Below is a small trained network, with its code and all its weights. Each question gives an input and a target symbol and asks what happens when units are switched off, that is, made to give their printed mean instead of their output.

import numpy as np


def w(rows, s, z=0):
    codes = np.array(rows[::2]) - 128.0
    scale = np.full(codes.shape[1], s)
    scale[-1] = z or s
    return codes * scale


def f(y):
    return y / 2 * (1 + np.tanh(0.7978845608 * (y + 0.044715 * y**3)))


def softmax(a):
    e = np.exp(a - a.max(-1, keepdims=True))
    return e / e.sum(-1, keepdims=True)


def log_softmax(a):
    a = a - a.max(-1, keepdims=True)
    return a - np.log(np.exp(a).sum(-1, keepdims=True))


def net(x, mask):
    ids = ['αζηλξσψω'.index(c) for c in x.split()]
    T = len(ids)
    res = E[ids] + P[:T]
    r = res
    for j in range(2):
        rows = slice(2 * j, 2 * j + 2)
        q, k, v = (r @ M[0][rows].T for M in (Q, K, V))
        z = softmax(np.where(np.tri(T) > 0, q @ k.T / 2**0.5, -1e9)) @ v
        o = O[0][rows]
        res = res + np.where(mask[j], z, o[:, -1]) @ o[:, :-1]
    y = f(res @ A[0][:, :-1].T + A[0][:, -1])
    res = res + np.where(mask[2:10], y, B[0][:, -1]) @ B[0][:, :-1]
    return log_softmax(res[-1] @ U[:, :-1].T + U[:, -1])


Q, K, V, O, A, B = {}, {}, {}, {}, {}, {}
E = w([
[99,93,155,111,153],'α',
[70,94,128,93,158],'ζ',
[118,137,101,248,96],'η',
[100,104,150,138,167],'λ',
[217,133,234,222,107],'ξ',
[121,215,27,69,69],'σ',
[68,13,88,241,99],'ψ',
[73,103,126,128,163],'ω',
],0.018)
P = w([
[189,103,8,107,218],'0',
[199,79,68,109,158],'1',
[189,56,114,102,127],'2',
[158,63,126,117,119],'3',
[126,64,138,143,113],'4',
[98,91,155,146,113],'5',
[76,116,167,159,107],'6',
[54,148,185,158,111],'7',
[33,175,208,165,106],'8',
[2,195,209,160,115],'9',
[34,222,112,183,171],'10',
],0.0092)
Q[0] = w([
[100,132,12,109,1],'H0',
[108,150,85,178,171],'H0',
[107,117,179,156,173],'H1',
[108,162,162,79,127],'H1',
],0.012)
K[0] = w([
[22,168,213,142,89],'H0',
[58,184,114,102,16],'H0',
[144,93,34,69,125],'H1',
[57,155,87,247,99],'H1',
],0.011)
V[0] = w([
[66,51,221,136,147],'H0',
[29,132,120,28,255],'H0',
[195,80,156,78,155],'H1',
[93,83,98,127,138],'H1',
],0.0091)
O[0] = w([
[46,134,213,223,130,2],'H0',
[117,103,179,66,68,105],'H0',
[118,174,184,83,132,79],'H1',
[2,109,101,94,155,184],'H1',
],0.011,0.0074)
A[0] = w([
[124,155,81,147,176,37],'N0',
[184,50,128,45,129,49],'N1',
[43,62,78,57,173,11],'N2',
[161,139,86,146,58,65],'N3',
[114,121,146,233,125,119],'N4',
[162,2,166,164,99,43],'N5',
[149,67,144,90,216,251],'N6',
[154,70,122,104,176,235],'N7',
],0.011,0.0029)
B[0] = w([
[110,58,197,188,124,170],'N0',
[90,136,167,197,121,208],'N1',
[175,204,81,144,124,254],'N2',
[161,81,197,98,102,192],'N3',
[142,118,126,58,109,177],'N4',
[139,255,66,157,121,167],'N5',
[58,115,143,112,212,166],'N6',
[80,142,147,116,153,178],'N7',
],0.0096,0.014)
U = w([
[73,109,136,64,221,254],'α',
[105,159,84,191,163,133],'ζ',
[110,119,114,88,153,56],'η',
[101,122,131,113,94,10],'λ',
[120,1,112,151,108,253],'ξ',
[233,131,51,68,96,136],'σ',
[208,217,210,188,161,106],'ψ',
[105,123,116,119,90,7],'ω',
],0.008,0.0045)

Each question gives the input, a string of symbols that net reads in full, and the target symbol t.
The units are the heads (2 rows each of Q, K, V and O) and the neurons (one row each of A and B). Each row of codes is followed by its name. A weight is (code - 128) times the scale printed after its matrix; where a second scale follows, it is the last column's (O, A, B and U).
mask holds one flag per unit, heads first, then neurons. A switched-off unit (its flag False) gives its mean, the last column of its rows in O or B, instead of its output. The means were averaged over made-up inputs and are rounded, as every weight is.
A unit's drop is (log p(t) with every unit on - log p(t) with that unit switched off) / (log p(t) with every unit on - log p(t) with every unit switched off).
The circuit of an input: a set's keep is (log p(t) with only the set's units on - log p(t) with every unit switched off) / (log p(t) with every unit on - log p(t) with every unit switched off). Starting from all 10 units, units are removed one at a time, each time the one whose removal leaves the highest keep (on an exact tie, the one counted first), for as long as the keep stays at least 0.8.
units of the circuit, in order: the units of the circuit, biggest drop first
k most important neurons: the k neurons with the biggest drops, biggest first
which heads matter: for each layer, one digit per head in row order, 1 if its drop is at least 0.15 and else 0, layers parted by /
drop when u is switched off: that unit's drop, to one decimal
input ψ σ σ σ σ σ σ α ψ, target σ: units of the circuit, in order -> [N1 N5 N4 H1]
input σ σ σ σ η σ σ σ η σ, target ξ: which heads matter -> 11
input σ ω σ σ ψ σ σ ζ η σ η, target σ: which heads matter -> 10
input ψ ξ λ σ ξ σ, target ψ: units of the circuit, in order -> [H0 H1]
input ψ ω ξ ξ ζ ξ ψ σ σ ζ, target ζ: 2 most important neurons -> [N2 N3]
input η σ λ, target α: 2 most important neurons -> [N6 N7]
input σ ω α η, target ξ: which heads matter -> 10
input σ σ ψ ψ σ ψ λ ψ σ, target ζ: 3 most important neurons -> [N3 N4 N2]
input ψ σ σ σ λ ψ, target σ: units of the circuit, in order -> [N4 N5 N1]
input σ ξ σ, target ψ: 2 most important neurons -> [N0 N4]
input ζ ω α σ ψ η, target ξ: 3 most important neurons -> [N2 N5 N0]
input ζ η α σ σ η σ ψ σ σ, target σ: most important neuron -> [N1]
input σ σ σ ω ω ζ ψ, target ζ: 2 most important neurons -> [N5 N3]
input σ ψ ψ σ σ ψ σ, target ζ: drop when N1 is switched off -> -0.1
input σ σ ψ ψ α σ σ σ σ σ, target σ: drop when N2 is switched off -> 0.1
input ξ ζ η σ ψ, target ζ: drop when N1 is switched off -> -0.1
